Here is a tiny trained network, its code and every weight. The questions are about switching its units off for an input and a class, where a switched-off unit gives its printed mean instead of its output.

import numpy as np


def w(rows, s, z=0):
    codes = np.array(rows[::2]) - 128.0
    scale = np.full(codes.shape[1], s)
    scale[-1] = z or s
    return codes * scale


def norm(h):
    return h / np.sqrt((h * h).mean(-1, keepdims=True) + 1e-5)


def f(y):
    return y / 2 * (1 + np.tanh(0.7978845608 * (y + 0.044715 * y**3)))


def log_softmax(a):
    a = a - a.max(-1, keepdims=True)
    return a - np.log(np.exp(a).sum(-1, keepdims=True))


def net(x, mask):
    res = np.array(x, float).reshape(1, 4) / 4 @ E
    u = 0
    for l in range(4):
        y = f(norm(res) @ A[l][:, :-1].T + A[l][:, -1])
        res = res + np.where(mask[u : u + 4], y, B[l][:, -1]) @ B[l][:, :-1]
        u += 4
    return log_softmax(norm(res)[-1] @ U[:, :-1].T + U[:, -1])


A, B = {}, {}
E = w([
[231,19,168,183,56,131,143,111],'x0',
[134,90,75,153,146,98,218,231],'x1',
[92,112,222,217,185,254,85,154],'x2',
[144,137,138,122,130,137,147,128],'x3',
],0.0074)
A[0] = w([
[156,83,52,176,166,115,194,235,10],'L0N0',
[149,2,164,163,39,79,179,62,4],'L0N1',
[183,188,123,99,104,118,82,27,59],'L0N2',
[129,110,86,115,106,87,154,151,92],'L0N3',
],0.0071,0.002)
B[0] = w([
[45,235,242,206,2,116,176,140,255],'L0N0',
[224,196,56,144,135,211,72,177,236],'L0N1',
[37,125,125,109,37,116,91,106,202],'L0N2',
[98,124,123,109,87,61,224,137,168],'L0N3',
],0.0088,0.0048)
A[1] = w([
[145,20,108,49,150,102,221,67,1],'L1N0',
[95,255,109,75,239,49,143,133,102],'L1N1',
[194,54,126,146,151,79,128,99,110],'L1N2',
[135,102,169,221,249,154,187,141,241],'L1N3',
],0.0082,0.00064)
B[1] = w([
[221,102,167,49,14,32,96,155,130],'L1N0',
[218,173,15,165,132,255,115,151,253],'L1N1',
[210,135,65,113,146,169,188,121,116],'L1N2',
[67,61,132,65,132,131,139,165,220],'L1N3',
],0.0097,0.005)
A[2] = w([
[171,168,146,130,132,153,113,4,64],'L2N0',
[186,198,101,35,68,26,169,81,79],'L2N1',
[41,184,119,88,119,89,136,102,107],'L2N2',
[126,178,203,106,129,102,75,11,10],'L2N3',
],0.011,0.0012)
B[2] = w([
[61,202,141,188,43,106,242,179,198],'L2N0',
[126,29,192,152,254,34,20,80,255],'L2N1',
[202,113,125,176,95,157,180,86,196],'L2N2',
[87,120,175,142,18,108,133,217,201],'L2N3',
],0.0097,0.006)
A[3] = w([
[247,69,158,117,41,130,154,93,18],'L3N0',
[51,67,241,62,173,199,136,101,63],'L3N1',
[109,160,154,134,123,57,249,165,12],'L3N2',
[74,173,165,89,32,103,126,107,93],'L3N3',
],0.013,0.0012)
B[3] = w([
[105,213,75,79,149,248,146,111,199],'L3N0',
[189,71,99,117,162,7,49,23,238],'L3N1',
[54,132,204,107,48,81,154,161,236],'L3N2',
[115,107,165,122,156,70,249,202,253],'L3N3',
],0.012,0.0072)
U = w([
[76,154,224,186,40,63,247,158,2],'0',
[176,20,157,144,195,60,65,12,125],'1',
[188,197,75,136,137,255,170,96,251],'2',
],0.0085,0.00095)

Each question gives the input, the list of numbers given to net, and the class t.
The units are the neurons (one row each of A and B). Each row of codes is followed by its name. A weight is (code - 128) times the scale printed after its matrix; where a second scale follows, it is the last column's (A, B and U).
mask holds one flag per neuron, layer by layer. A switched-off neuron (its flag False) gives its mean, the last column of its row in B, instead of its output. The means were averaged over made-up inputs and are rounded, as every weight is.
A unit's drop is (log p(t) with every unit on - log p(t) with that unit switched off) / (log p(t) with every unit on - log p(t) with every unit switched off).
The circuit of an input: a set's keep is (log p(t) with only the set's units on - log p(t) with every unit switched off) / (log p(t) with every unit on - log p(t) with every unit switched off). Starting from the 12 units with the biggest drops (on a tie, the unit counted first), units are removed one at a time, each time the one whose removal leaves the highest keep (on an exact tie, the one counted first), for as long as the keep stays at least 0.8.
circuit, biggest first: the units of the circuit, biggest drop first
most important unit: the unit with the biggest drop
k most important neurons: the k neurons with the biggest drops, biggest first
top k neurons in layer l: the k neurons of layer l with the biggest drops, biggest first
drop when u is switched off: that unit's drop, to one decimal
input [0,2,-7,-6], class 1: most important unit : L2N1
input [-8,-7,6,4], class 2: 3 most important neurons : [L1N1; L0N0; L3N2]
input [3,5,6,7], class 1: 3 most important neurons : [L3N1; L2N0; L2N3]
input [7,-6,1,0], class 2: 3 most important neurons : [L0N1; L0N0; L3N0]
input [8,-1,7,1], class 2: 2 most important neurons : [L2N1; L0N1]
input [-4,-3,-5,-6], class 1: 2 most important neurons : [L2N1; L0N1]
input [4,-3,2,-6], class 2: 2 most important neurons : [L0N1; L0N0]
input [-2,0,-3,7], class 1: 2 most important neurons : [L2N1; L0N1]
input [5,-3,1,6], class 2: top 2 neurons in layer 0 : [L0N1; L0N0]
input [8,-1,-7,1], class 2: 2 most important neurons : [L0N1; L3N0]
input [8,7,-2,-4], class 2: 3 most important neurons : [L0N1; L3N0; L2N0]
input [1,6,7,7], class 1: 2 most important neurons : [L3N1; L2N0]
input [-5,-1,-2,4], class 2: drop when L1N1 is switched off : 0.5
input [5,2,-8,0], class 1: circuit, biggest first : [L2N1]
input [-4,5,-8,-2], class 1: drop when L2N1 is switched off : 1.6
input [-1,2,6,2], class 1: drop when L1N2 is switched off : 0.0
